cols: L N X T
[174 137 168 117]  J961
[113 171 158 114]  J80
[132 172 180 143]  J546
[138 111 115 177]  J457
[149 126 145 172]  J483
down: [168 158 180]  X
succ: [138]  [111]
succ: [171]  [158]

cols: G J H P C S Q U D Y
[ 93 113 168 174 174 133 111 142  81  74] -> J771
[148  72 189  96  68  64  66 114 177 136] -> J232
[129  74 110 176  61  97 184  93 178 129] -> J657
[ 73 154 125 128 107  70  73 132 112 164] -> J730
[140  68 139 130 171 116 177 169  93 180] -> J694
dup J730:   [73]
key -> tag
[128] -> J495
[174] -> J417
[74] -> J654
[73] -> J627
[96] -> J642
[176] -> J365
[70] -> J296
[130] -> J39
[129] -> J468
key J730 4:   J495
succ: [168]  [174]
succ: [178]  [129]
down: [110 125 139]  H
q: [ 73 154 125 128 107  70  73 132 112 164]  J730
down: [ 96 176 128]  P

cols: Z F V A W R K M E
[102  92 126  76 138 102 174 149 102] : J304
[180 158  88 150 160  91 155 126 151] : J23
[133  87 115 118  94 142  75 177  77] : J25
Table of tags by key:
[102] -> J100
[92] -> J354
[150] -> J975
[91] -> J725
[90] -> J581
key J23 6:   J725
dup J304:   [102]
q: [102  92 126  76 138 102 174 149 102]  J304
down: [ 88 115]  V
down: [180 133]  Z

cols: dusiz viz bomad tonop kep zemi volo Sotom Vuz Mutu
[ 90 138  83 140  88 138 138  80 102 138] : J476
[152  98 172 123 134 134 124 116 116 113] : J467
[152 122 172 123 134 134 124 116 116 113] : J566
down: [ 98 122]  viz
tags:
[152] -> J517
[138] -> J292
[124] -> J445
key J566 7:   J445
dup J476:   [138]
q: [152 122 172 123 134 134 124 116 116 113]  J566
down: [138  98]  viz
down: [138 124]  volo

cols: puler lefo Zusar betis
[86 86 86 86] : J385
[ 81 139 137 189] : J525
[ 81 139 140 107] : J997
[ 81  81 163 163] : J135
tags:
[86] -> J243
[85] -> J910
[140] -> J425
[141] -> J933
key J385 3:   J243
places J135: [81]  1 2
down: [81 81 81]  puler
dup J385:   [86]
succ: [140]  [107]
succ: [137]  [189]

cols: Liro tup suf valer Nopur
[129 129 129 129 134] = J745
[122 121 120 129 128] = J856
[131 121 131 121 121] = J355
dup J745:   [129]
succ: [122]  [121]
q: [129 129 129 129 134]  J745
places J745: [129]  1 2 3 4
places J355: [121]  2 4 5

cols: taz madal zel runil dif Pebu Zal Fen Fiko rase
[128 148 132  96 131 136 160 138  80 129] = J96
[129 129 129  91 128 129 147 135  76 127] = J523
[129 123 128  93 127 130 149 127  79 127] = J524
[128 150 130 134 131 129 122 116 135 127] = J753
[127 123 128 135 127 133 139 139 139 130] = J674
[129 130 127 138 129 122 107 114 142 126] = J708
succ: [142]  [126]
down: [128 129 129 128 127]  taz

cols: nepe susuk Buzog Rovu dageb
[144 154  96 193 141] : J806
[ 97 168 168 124 175] : J864
[179 147 161 176 107] : J40
[ 73 140 138 167 107] : J193
[138 115 165 154 158] : J416
[167 119 115 129 134] : J188
[179 175 100 107 161] : J165
[ 91 115  91 129  91] : J905
[120 175  96 107 127] : J542
[ 73 126 131 167 117] : J73
dup J864:   [168]
dup J905:   [91]

cols: Rud lilol lupom vinis
[111 135 135 135]  J720
[172 105 117  91]  J660
[124 154 136 124]  J414
[132 108 156 134]  J950
[139 116 114 103]  J601
[ 93 122  69 134]  J109
[ 81 153  80  99]  J368
[126 125 134 125]  J401
[172 105 117 148]  J808
[127 143 139 134]  J868
[151 107 131 126]  J670
[132 150 128 136]  J128
key -> tag
[126] -> J731
[151] -> J286
[172] -> J732
[111] -> J887
[132] -> J789
key J660 1:   J732
dup J720:   [135]
dup J414:   [124]
places J720: [135]  2 3 4
succ: [151]  [107]

cols: Boz vid kovif dil bozed vofon sepi
[124  78 158 124  78  78 112] = J157
[109 116  75  77 191 114 129] = J758
[ 83  94 150 138 106 166 155] = J370
[ 74 154  74 137  74  74 154] = J561
[146 139 170 130  65 143 127] = J690
[116 117 170 135  72 149  75] = J659
succ: [150]  [138]
places J157: [78]  2 5 6
Table of tags by key:
[74] -> J692
[159] -> J218
[170] -> J535
[150] -> J788
[75] -> J633
[149] -> J681
[76] -> J413
[158] -> J61
key J157 3:   J61
places J561: [74]  1 3 5 6
places J690: [146]  1
down: [ 74 170]  kovif

cols: vovib gez rigu lumut
[107 135 166 151] = J774
[142 123 125 129] = J756
[171 113 160 151] = J853
[121 132 134 141] = J18
[143 117 131 143] = J948
[121 132 101 116] = J625
[121 135 140 125] = J820
[151 121 103 118] = J69
[142 123 125 136] = J987
[180  96 130 144] = J496
places J853: [171]  1
dup J948:   [143]
down: [118 136]  lumut
succ: [130]  [144]

cols: butev Pelu buna nitu nesi
[110 143 110 110 140] = J780
[117 130  92 126 127] = J902
[141 135 141 181 150] = J795
[135 128 161 115 109] = J422
Table of tags by key:
[142] -> J498
[111] -> J227
[143] -> J465
[110] -> J551
[128] -> J358
[130] -> J185
[129] -> J964
[135] -> J752
key J780 2:   J465
succ: [128]  [161]
places J795: [141]  1 3
places J780: [110]  1 3 4
q: [135 128 161 115 109]  J422

cols: feti susok zezit kof
[184 165  85 176] : J59
[138 104  84 138] : J242
[85 86 85 85] : J13
dup J242:   [138]
down: [104  86]  susok
tags:
[84] -> J480
[137] -> J316
[138] -> J759
[85] -> J10
[139] -> J141
key J242 1:   J759
places J13: [85]  1 3 4
succ: [84]  [138]

cols: tesiv vagu Kesi Govud Mak kan
[ 88 184 104 201 102 122] -> J738
[147 119 166 113 129 131] -> J131
[122 163 109 138 112 132] -> J21
[120 148 122 133 130 138] -> J339
[130 122 104 122 167 155] -> J513
[116 123 167 131  64  72] -> J178
[144 132 175 112 102 105] -> J715
[125 147 130 151 127 124] -> J979
[100 177  63 175 142 150] -> J917
down: [122 120 130 116 144]  tesiv
tags:
[113] -> J147
[132] -> J492
[119] -> J511
key J131 2:   J511
q: [122 163 109 138 112 132]  J21
down: [122 120 130]  tesiv
succ: [123]  [167]

cols: sovuz nube libik tozu
[114 129 129 129] = J136
[158 138 158 158] = J555
[123  75  78 129] = J229
[120 139 139 120] = J198
[123 137 120 157] = J489
[118 113 113 118] = J786
[ 88  72 142 174] = J53
down: [158  78 139 120 113 142]  libik
dup J555:   [158]
dup J136:   [129]
places J786: [113]  2 3
places J198: [139]  2 3

cols: zab zulut Papo peb refo damak
[108 129 134 135 119 115] = J640
[118 138 128 126 129 122] = J958
[148  96 112 102 126 127] = J520
[130 130 131 133 125 146] = J20
[138 123 133 105 118 148] = J278
[188 109 123 123 113 160] = J95
down: [112 131 133]  Papo
succ: [109]  [123]

cols: funin tuza pif fisag
[ 87 102 111 102] -> J44
[142 139 142 139] -> J787
[141 102 111 101] -> J992
key -> tag
[138] -> J215
[102] -> J423
[103] -> J831
[139] -> J326
[101] -> J209
key J44 2:   J423
places J44: [102]  2 4
q: [141 102 111 101]  J992
q: [ 87 102 111 102]  J44
places J787: [142]  1 3

cols: laru kegal Zugug Supa Tavi Fuvik dufig gaf
[145 136 191 101 107 112 165 173] : J490
[120 151  75 146 164 173  90 145] : J724
[150  63 137  95 150 155  95  95] : J567
[158  95 118 185 159 108 106 124] : J676
q: [150  63 137  95 150 155  95  95]  J567
tags:
[191] -> J678
[101] -> J500
[185] -> J225
key J490 4:   J500
succ: [164]  [173]

cols: Gidev kodod repav nes muzun Tudum Zuke
[113 167 104 111  81 167 135] : J32
[170  75 168 124 155 102 135] : J249
[116 119 111 170 119 153 157] : J586
[148 102 111 170 119 153 157] : J947
dup J586:   [119]
down: [157 157]  Zuke

cols: Nebo bez lolu boku mudos
[ 73 121  99 189 170] : J438
[ 63 136 102 122  87] : J325
[134 134 132 151 141] : J672
[138 138 138 138  81] : J512
[167 142 152 189 144] : J506
[140 118  87 113 113] : J955
[ 97 140  99 179 199] : J918
[137 127 129  77  91] : J398
[ 97 127 131  76  77] : J858
[189 134 159 186 153] : J936
places J512: [138]  1 2 3 4
places J955: [113]  4 5
succ: [121]  [99]

cols: robu Palo kube fasus lelef Futor
[133  99 180 128 166 111] -> J922
[128 120 120 121 136 171] -> J875
[198 107 107  98 107 129] -> J549
[121 179 179 121 179 121] -> J202
[ 74 112 103 143 143  88] -> J137
[154 134 129 100  87 166] -> J755
[ 74 112 103 143 143 137] -> J686
q: [128 120 120 121 136 171]  J875
places J875: [120]  2 3
places J549: [107]  2 3 5
tags:
[133] -> J559
[111] -> J402
[112] -> J305
[132] -> J426
[74] -> J882
key J922 1:   J559
places J202: [179]  2 3 5
down: [179 143  87 143]  lelef

cols: lunep lare lipof Rivo
[ 66  89 191 110] = J84
[ 99 105 158 116] = J76
[116 143 137 145] = J828
[108  67 156  80] = J721
[ 66  89 125 110] = J908
[173 181  78 163] = J38
[173 119  88 108] = J221
[156  67 156  78] = J196
[200 156  58 133] = J634
[ 92 112 164 123] = J803
[ 86 148 164 158] = J558
dup J196:   [156]
tags:
[191] -> J915
[105] -> J387
[66] -> J258
[90] -> J980
[181] -> J940
[180] -> J123
[88] -> J977
[89] -> J86
key J84 2:   J86

cols: vuso kav Mifik gusa nilu
[104  97 141 122 139] : J389
[132 113 122 127 108] : J442
[108 160 176 156 116] : J363
[122 136  91 121 140] : J761
[ 94 120 109  80 159] : J709
[142 124 135  97 155] : J374
[142 124 163 129 161] : J336
[ 94 120 168  80 159] : J834
[159 116 159 158 150] : J560
[111 111 176 121 124] : J650
tags:
[159] -> J322
[135] -> J600
[155] -> J687
[154] -> J968
[164] -> J335
[136] -> J945
[163] -> J587
key J374 3:   J600
q: [111 111 176 121 124]  J650
q: [142 124 135  97 155]  J374
succ: [156]  [116]
down: [127 156 121  80  97 129]  gusa
places J560: [159]  1 3
dup J650:   [111]

cols: nakip vumo Voga Gidid Kisu
[187 201  60 120 161] = J962
[109 105 164 161 105] = J399
[154 177  74 146 163] = J187
[ 96 136 175  69  76] = J876
[ 82 124 165 106 101] = J142
dup J399:   [105]
key -> tag
[164] -> J458
[59] -> J248
[161] -> J435
[176] -> J497
[74] -> J924
[60] -> J978
[175] -> J75
[165] -> J210
key J962 3:   J978
q: [187 201  60 120 161]  J962

cols: kazov zukas Pirap sola vefa
[173 168 122 142 104] : J347
[157 108 191 137 120] : J757
[173 168 122 142 196] : J302
[195 160  93 145 196] : J37
[157 114 138 114 173] : J991
[172 129 126 168  73] : J432
down: [142 137]  sola
places J991: [173]  5
down: [196 173]  vefa

cols: gime sofop Vudim bop mev seno Lemap Mesof mogud
[140 141 118 157 100 165  77 138 153]  J578
[138 142 118 152 147 127 113 122 133]  J373
[130 152  90 132  93 144 166  91  93]  J816
[131 126 136 121 115 136 113 113 142]  J534
[136 155 106 130 100 133 153  93 110]  J238
[140 141 118 157 151 165  77 138 153]  J484
[117 154 125 150 136 156  97 153 144]  J688
[153 157 175 119 115  64 149 145 155]  J635
down: [142 152]  sofop
down: [113  93 138]  Mesof
down: [115 100 151]  mev
succ: [127]  [113]

cols: Divo muv les Mimob robed Sali Liva
[190 138 165  58 150 168 167] -> J408
[ 90 150 129 135  71 105 108] -> J280
[116 140 141 140 118  57 121] -> J24
tags:
[140] -> J263
[138] -> J35
[150] -> J837
[90] -> J531
key J280 2:   J837
q: [ 90 150 129 135  71 105 108]  J280

cols: susa vafud reg boziv kul nitok fune guvad Gof Lesop
[105 121  95 118 183  79  97 123 105 116]  J324
[116 123 114 133 144 135 127 130 130 124]  J931
[125 126 115 125 147 120 128 133 126 113]  J665
[120 165  95 118 183  79 165 150 165 108]  J410
dup J410:   [165]
dup J324:   [105]
down: [113 108]  Lesop

cols: Keru kobil foga nud
[ 67 147 151 190]  J989
[114 139 134 123]  J740
[109 158 167 117]  J618
[149 107 101 125]  J42
tags:
[147] -> J941
[134] -> J359
[152] -> J682
[167] -> J181
[101] -> J151
[151] -> J982
key J989 3:   J982
down: [151 134 167]  foga

cols: pato mebo Vifen bog salis moga
[ 76 148  86  86  82 152]  J403
[ 76 171  86  86 107 152]  J693
[158 126  75 142 106  86]  J224
[149 187 164 125 141 142]  J781
[ 89  69 110 154 128 101]  J107
[151 171  86  86  82 152]  J631
down: [148 171 126 187  69]  mebo
down: [ 75 164 110  86]  Vifen
key -> tag
[170] -> J415
[69] -> J689
[128] -> J871
[171] -> J266
[70] -> J471
[129] -> J421
key J107 2:   J689
succ: [110]  [154]
succ: [89]  [69]
dup J631:   [86]
down: [142 101]  moga

